Here is a tiny trained network, its code and every weight. The questions are about switching its units off for an input and a class, where a switched-off unit gives its printed mean instead of its output.

import numpy as np


def w(rows, s, z=0):
    codes = np.array(rows[::2]) - 128.0
    scale = np.full(codes.shape[1], s)
    scale[-1] = z or s
    return codes * scale


def f(y):
    return y / 2 * (1 + np.tanh(0.7978845608 * (y + 0.044715 * y**3)))


def log_softmax(a):
    a = a - a.max(-1, keepdims=True)
    return a - np.log(np.exp(a).sum(-1, keepdims=True))


def net(x, mask):
    res = np.array(x, float).reshape(1, 4) / 4 @ E
    y = f(res @ A[0][:, :-1].T + A[0][:, -1])
    res = res + np.where(mask, y, B[0][:, -1]) @ B[0][:, :-1]
    return log_softmax(res[-1] @ U[:, :-1].T + U[:, -1])


A, B = {}, {}
E = w([
[125,136,133,125,123],'x0',
[233,96,136,90,50],'x1',
[169,105,124,254,95],'x2',
[248,189,194,150,190],'x3',
],0.0082)
A[0] = w([
[111,117,133,42,217,92],'N0',
[156,203,196,139,156,94],'N1',
[185,68,117,139,76,50],'N2',
[83,62,105,121,97,79],'N3',
[162,207,101,142,164,32],'N4',
[110,128,52,54,120,52],'N5',
[115,161,120,81,103,43],'N6',
[246,119,146,76,56,118],'N7',
[110,26,49,123,129,77],'N8',
[217,153,170,83,211,74],'N9',
[141,84,126,216,84,40],'N10',
[127,149,109,253,84,161],'N11',
[81,142,214,30,162,199],'N12',
[194,114,86,86,72,90],'N13',
[129,60,137,217,158,36],'N14',
[142,150,135,2,141,42],'N15',
[82,150,105,128,56,49],'N16',
[75,174,104,177,237,48],'N17',
[70,47,138,106,110,112],'N18',
[90,111,118,184,246,228],'N19',
[90,134,67,105,17,226],'N20',
[163,86,132,102,99,4],'N21',
],0.0094,0.0045)
B[0] = w([
[170,196,113,119,31,182],'N0',
[132,93,188,230,145,192],'N1',
[52,122,122,84,85,167],'N2',
[136,124,180,213,127,174],'N3',
[92,123,211,165,104,146],'N4',
[131,158,143,157,90,169],'N5',
[91,181,185,144,76,130],'N6',
[64,49,142,100,151,253],'N7',
[167,144,206,177,138,178],'N8',
[135,142,178,209,152,220],'N9',
[145,179,154,83,16,170],'N10',
[191,183,63,81,52,224],'N11',
[190,146,97,154,98,227],'N12',
[38,62,154,80,121,186],'N13',
[97,213,146,97,38,157],'N14',
[115,175,103,112,15,193],'N15',
[121,164,204,203,88,148],'N16',
[51,70,216,54,59,193],'N17',
[178,134,176,199,114,184],'N18',
[145,33,161,32,162,231],'N19',
[193,61,164,169,197,247],'N20',
[2,135,224,106,68,132],'N21',
],0.0074,0.0072)
U = w([
[137,149,212,238,169,73],'0',
[28,93,188,50,140,74],'1',
[145,250,107,109,71,96],'2',
[166,117,129,123,171,255],'3',
[161,133,17,121,250,124],'4',
],0.012,0.0094)

Each question gives the input, the list of numbers given to net, and the class t.
The units are the neurons (one row each of A and B). Each row of codes is followed by its name. A weight is (code - 128) times the scale printed after its matrix; where a second scale follows, it is the last column's (A, B and U).
mask holds one flag per neuron, in row order. A switched-off neuron (its flag False) gives its mean, the last column of its row in B, instead of its output. The means were averaged over made-up inputs and are rounded, as every weight is.
A unit's drop is (log p(t) with every unit on - log p(t) with that unit switched off) / (log p(t) with every unit on - log p(t) with every unit switched off).
The circuit of an input: a set's keep is (log p(t) with only the set's units on - log p(t) with every unit switched off) / (log p(t) with every unit on - log p(t) with every unit switched off). Starting from the 12 units with the biggest drops (on a tie, the unit counted first), units are removed one at a time, each time the one whose removal leaves the highest keep (on an exact tie, the one counted first), for as long as the keep stays at least 0.8.
circuit, biggest first: the units of the circuit, biggest drop first
k most important neurons: the k neurons with the biggest drops, biggest first
drop of u: that unit's drop, to one decimal
input [-5,6,-7,-3], class 2: circuit, biggest first : N15
input [8,8,-4,8], class 0: 4 most important neurons : N9, N1, N19, N17
input [-1,-4,-1,-5], class 0: circuit, biggest first : N18, N3, N7
input [-6,-4,-3,-3], class 3: 2 most important neurons : N7, N13
input [-6,7,8,2], class 2: 3 most important neurons : N11, N10, N19
input [8,-8,1,6], class 1: 2 most important neurons : N17, N19
input [-6,-6,-7,0], class 2: 2 most important neurons : N0, N12
input [-7,5,-1,7], class 0: 3 most important neurons : N9, N1, N19
input [7,7,-6,6], class 1: 2 most important neurons : N7, N13
input [1,4,8,-7], class 2: 3 most important neurons : N11, N10, N14
input [5,-5,3,-1], class 1: 4 most important neurons : N17, N19, N12, N20
input [-7,-4,2,3], class 3: 4 most important neurons : N7, N13, N2, N21
input [4,5,-3,-5], class 0: 2 most important neurons : N20, N19
input [3,-7,0,1], class 1: circuit, biggest first : N17
input [-5,5,-3,4], class 1: drop of N20 : 0.3
input [-3,4,8,5], class 2: drop of N11 : 0.2
input [1,0,7,-2], class 2: drop of N11 : 0.1
